Here is a tiny trained network, its code and every weight. The questions are about switching its units off for an input and a target symbol, where a switched-off unit gives its printed mean instead of its output.

import numpy as np


def w(rows, s, z=0):
    codes = np.array(rows[::2]) - 128.0
    scale = np.full(codes.shape[1], s)
    scale[-1] = z or s
    return codes * scale


def norm(h):
    return h / np.sqrt((h * h).mean(-1, keepdims=True) + 1e-5)


def f(y):
    return np.maximum(y, 0)


def softmax(a):
    e = np.exp(a - a.max(-1, keepdims=True))
    return e / e.sum(-1, keepdims=True)


def log_softmax(a):
    a = a - a.max(-1, keepdims=True)
    return a - np.log(np.exp(a).sum(-1, keepdims=True))


def net(x, mask):
    ids = ['ΛΣγμπτ'.index(c) for c in x.split()]
    T = len(ids)
    res = E[ids] + P[:T]
    q, k, v = (norm(res) @ M[0].T for M in (Q, K, V))
    z = softmax(np.where(np.tri(T) > 0, q @ k.T / 3**0.5, -1e9)) @ v
    res = res + np.where(mask[0], z, O[0][:, -1]) @ O[0][:, :-1]
    y = f(norm(res) @ A[0][:, :-1].T + A[0][:, -1])
    res = res + np.where(mask[1:17], y, B[0][:, -1]) @ B[0][:, :-1]
    return log_softmax(norm(res)[-1] @ U[:, :-1].T + U[:, -1])


Q, K, V, O, A, B = {}, {}, {}, {}, {}, {}
E = w([
[225,62,132,78,163,97,55,76],'Λ',
[133,171,77,152,209,174,196,49],'Σ',
[71,61,205,27,68,69,117,83],'γ',
[18,176,172,117,76,195,175,123],'μ',
[135,126,162,255,71,66,115,115],'π',
[195,122,159,180,154,245,82,92],'τ',
],0.003)
P = w([
[134,105,166,123,135,183,92,134],'0',
[99,38,45,171,102,181,96,99],'1',
[120,117,75,152,71,170,129,77],'2',
[162,79,119,151,123,123,224,176],'3',
[148,179,208,129,189,101,151,170],'4',
[183,173,106,142,73,108,155,112],'5',
[74,156,98,161,138,93,59,61],'6',
[122,209,197,109,187,112,123,123],'7',
[90,75,164,175,253,54,182,168],'8',
],0.003)
Q[0] = w([
[176,150,192,110,164,111,200,201],'h1',
[62,2,132,163,196,140,140,147],'h1',
[88,208,192,125,196,113,50,99],'h1',
],0.0083)
K[0] = w([
[130,130,34,137,34,149,113,63],'h1',
[42,167,127,144,195,104,3,64],'h1',
[203,254,159,95,65,89,148,75],'h1',
],0.0076)
V[0] = w([
[144,124,75,154,181,93,85,86],'h1',
[109,124,146,254,72,122,156,113],'h1',
[155,79,149,188,112,58,83,136],'h1',
],0.0082)
O[0] = w([
[142,215,114,103,58,131,84,103,130],'h1',
[17,73,84,149,156,110,22,78,254],'h1',
[96,148,169,124,124,178,106,3,142],'h1',
],0.0044,0.0025)
A[0] = w([
[48,196,89,127,107,61,204,168,59],'n1',
[175,65,148,13,100,124,116,187,138],'n2',
[176,150,177,126,126,15,197,182,127],'n3',
[151,189,162,116,54,183,98,91,95],'n4',
[184,122,191,194,74,122,88,215,195],'n5',
[112,142,160,79,96,3,168,50,146],'n6',
[88,184,165,106,87,206,182,184,87],'n7',
[192,166,98,240,109,105,78,110,94],'n8',
[107,53,237,172,109,132,106,72,33],'n9',
[105,163,56,128,116,54,93,146,63],'n10',
[193,123,84,124,162,186,174,207,143],'n11',
[76,152,106,103,29,93,52,129,114],'n12',
[236,110,74,42,174,83,133,115,1],'n13',
[100,133,98,172,115,95,226,135,254],'n14',
[110,58,96,138,140,136,87,181,19],'n15',
[143,128,176,171,71,85,179,187,195],'n16',
],0.0047,0.001)
B[0] = w([
[197,173,101,196,135,120,94,236,176],'n1',
[188,129,26,150,74,108,63,55,201],'n2',
[161,93,77,150,91,155,209,49,188],'n3',
[82,79,211,186,125,145,79,161,186],'n4',
[108,72,135,78,61,143,58,69,182],'n5',
[139,174,171,182,165,253,150,180,239],'n6',
[121,25,108,121,125,47,171,108,169],'n7',
[127,201,142,30,169,219,132,174,197],'n8',
[69,226,89,153,207,114,205,85,253],'n9',
[173,182,121,109,192,164,104,142,180],'n10',
[193,171,179,128,74,99,195,35,183],'n11',
[131,86,78,79,146,101,6,78,219],'n12',
[120,155,50,62,175,115,93,218,171],'n13',
[51,168,75,100,160,107,124,136,198],'n14',
[76,86,220,128,100,92,113,174,178],'n15',
[89,100,108,148,125,73,119,66,183],'n16',
],0.0061,0.0035)
U = w([
[163,123,247,149,83,187,142,148,59],'Λ',
[224,143,91,59,79,113,71,191,73],'Σ',
[158,190,99,123,155,104,253,112,109],'γ',
[86,43,151,135,98,42,160,225,43],'μ',
[106,53,100,107,81,111,115,17,251],'π',
[47,176,125,121,191,158,69,148,166],'τ',
],0.0042,0.0026)

Each question gives the input, a string of symbols that net reads in full, and the target symbol t.
The units are the heads (3 rows each of Q, K, V and O) and the neurons (one row each of A and B). Each row of codes is followed by its name. A weight is (code - 128) times the scale printed after its matrix; where a second scale follows, it is the last column's (O, A, B and U).
mask holds one flag per unit, heads first, then neurons. A switched-off unit (its flag False) gives its mean, the last column of its rows in O or B, instead of its output. The means were averaged over made-up inputs and are rounded, as every weight is.
A unit's drop is (log p(t) with every unit on - log p(t) with that unit switched off) / (log p(t) with every unit on - log p(t) with every unit switched off).
The circuit of an input: a set's keep is (log p(t) with only the set's units on - log p(t) with every unit switched off) / (log p(t) with every unit on - log p(t) with every unit switched off). Starting from the 12 units with the biggest drops (on a tie, the unit counted first), units are removed one at a time, each time the one whose removal leaves the highest keep (on an exact tie, the one counted first), for as long as the keep stays at least 0.8.
units of the circuit, in order: the units of the circuit, biggest drop first
top k neurons: the k neurons with the biggest drops, biggest first
drop when u is switched off: that unit's drop, to one decimal
input Σ π γ γ Σ Σ Σ Λ, target Σ: units of the circuit, in order => [h1, n9]
input γ Λ γ γ γ τ Σ, target γ: units of the circuit, in order => [h1, n12]
input Λ γ π, target Λ: units of the circuit, in order => [h1, n4]
input γ γ Σ μ μ, target μ: top 2 neurons => [n1, n7]
input Σ γ Σ μ γ π μ, target γ: units of the circuit, in order => [h1, n12, n4]
input Λ Σ Λ, target Λ: units of the circuit, in order => [h1, n4]
input Λ μ Σ μ γ Σ, target μ: units of the circuit, in order => [h1, n15]
input γ τ τ, target Λ: units of the circuit, in order => [h1, n4, n12]
input Λ μ γ π γ, target γ: units of the circuit, in order => [n9, h1, n12]
input Λ τ Σ, target Λ: units of the circuit, in order => [h1, n4, n9]
input π γ Σ γ Λ, target Σ: units of the circuit, in order => [h1, n9, n13]
input γ μ π τ μ γ τ, target μ: top 2 neurons => [n15, n6]
input Λ Λ γ, target Λ: top 2 neurons => [n4, n6]
input γ μ τ, target γ: units of the circuit, in order => [h1, n11]
input Σ μ τ γ, target μ: units of the circuit, in order => [h1]
input μ τ Σ Λ γ γ Σ Λ, target γ: units of the circuit, in order => [h1, n12]
input τ Σ Σ Σ γ γ Λ τ γ, target Λ: top 2 neurons => [n6, n4]
input Σ π Σ γ γ μ γ π, target μ: top neuron => [n15]
input Σ γ τ Σ Σ Σ π μ, target Σ: top 2 neurons => [n1, n9]
input Σ Σ τ Σ τ γ, target Σ: drop when h1 is switched off => 0.9
input γ Σ Σ, target γ: drop when n11 is switched off => 0.2
input π τ Σ Λ τ γ Λ Λ Λ, target Λ: drop when h1 is switched off => 1.0
input τ γ Λ Λ τ, target Λ: drop when h1 is switched off => 0.8
